Here is a tiny trained network, its code and every weight. The questions are about switching its units off for an input and a class, where a switched-off unit gives its printed mean instead of its output.

import numpy as np


def w(rows, s, z=0):
    codes = np.array(rows[::2]) - 128.0
    scale = np.full(codes.shape[1], s)
    scale[-1] = z or s
    return codes * scale


def f(y):
    return np.maximum(y, 0)


def log_softmax(a):
    a = a - a.max(-1, keepdims=True)
    return a - np.log(np.exp(a).sum(-1, keepdims=True))


def net(x, mask):
    res = np.array(x, float).reshape(1, 4) / 4 @ E
    y = f(res @ A[0][:, :-1].T + A[0][:, -1])
    res = res + np.where(mask, y, B[0][:, -1]) @ B[0][:, :-1]
    return log_softmax(res[-1] @ U[:, :-1].T + U[:, -1])


A, B = {}, {}
E = w([
[203,86,224,248,130,195,155],'x0',
[213,205,25,187,148,37,253],'x1',
[64,222,57,70,10,128,124],'x2',
[99,154,193,123,119,99,142],'x3',
],0.0057)
A[0] = w([
[55,142,51,88,109,2,180,112],'neuron 0',
[135,18,227,152,190,197,95,158],'neuron 1',
[170,129,150,156,119,88,126,61],'neuron 2',
[113,185,63,102,115,35,166,120],'neuron 3',
[165,8,233,139,145,193,79,159],'neuron 4',
[179,115,95,198,178,83,230,223],'neuron 5',
[214,146,114,171,161,82,195,212],'neuron 6',
[61,104,119,61,66,225,80,212],'neuron 7',
[87,123,143,34,91,209,99,252],'neuron 8',
[143,206,93,140,64,139,88,160],'neuron 9',
[128,101,121,17,255,87,121,137],'neuron 10',
],0.0059,0.0033)
B[0] = w([
[130,93,65,126,88,74,110,230],'neuron 0',
[117,91,40,180,131,74,159,254],'neuron 1',
[87,122,146,177,174,166,164,139],'neuron 2',
[171,99,63,117,39,62,82,221],'neuron 3',
[126,39,80,205,100,61,148,255],'neuron 4',
[156,160,180,80,169,182,120,251],'neuron 5',
[154,160,198,75,162,167,60,237],'neuron 6',
[101,181,183,119,197,151,167,237],'neuron 7',
[82,147,163,152,152,204,103,240],'neuron 8',
[160,114,123,76,99,139,94,189],'neuron 9',
[96,182,244,116,254,232,101,189],'neuron 10',
],0.0068,0.0058)
U = w([
[105,140,184,200,194,188,165,203],'0',
[157,207,168,35,148,152,106,163],'1',
[141,59,48,199,75,2,153,5],'2',
],0.0069,0.0019)

Each question gives the input, the list of numbers given to net, and the class t.
The units are the neurons (one row each of A and B). Each row of codes is followed by its name. A weight is (code - 128) times the scale printed after its matrix; where a second scale follows, it is the last column's (A, B and U).
mask holds one flag per neuron, in row order. A switched-off neuron (its flag False) gives its mean, the last column of its row in B, instead of its output. The means were averaged over made-up inputs and are rounded, as every weight is.
A unit's drop is (log p(t) with every unit on - log p(t) with that unit switched off) / (log p(t) with every unit on - log p(t) with every unit switched off).
The circuit of an input: a set's keep is (log p(t) with only the set's units on - log p(t) with every unit switched off) / (log p(t) with every unit on - log p(t) with every unit switched off). Starting from all 11 units, units are removed one at a time, each time the one whose removal leaves the highest keep (on an exact tie, the one counted first), for as long as the keep stays at least 0.8.
units of the circuit, in order: the units of the circuit, biggest drop first
unit that matters most: the unit with the biggest drop
k most important neurons: the k neurons with the biggest drops, biggest first
drop of u: that unit's drop, to one decimal
input [7,4,1,-7], class 1: unit that matters most : neuron 6
input [8,-5,-1,0], class 2: units of the circuit, in order : (neuron 4; neuron 1)
input [5,-1,-8,7], class 2: units of the circuit, in order : (neuron 4; neuron 1)
input [-3,7,-8,-3], class 1: units of the circuit, in order : (neuron 6; neuron 5)
input [3,3,1,-7], class 1: 2 most important neurons : (neuron 4; neuron 1)
input [8,0,-2,2], class 2: drop of neuron 7 : 0.2
input [4,-8,-1,-6], class 2: drop of neuron 10 : 0.2
input [3,6,6,-4], class 1: drop of neuron 1 : 0.4
input [1,5,1,-3], class 1: drop of neuron 6 : 0.2
input [2,-5,-8,-8], class 2: 2 most important neurons : (neuron 4; neuron 1)
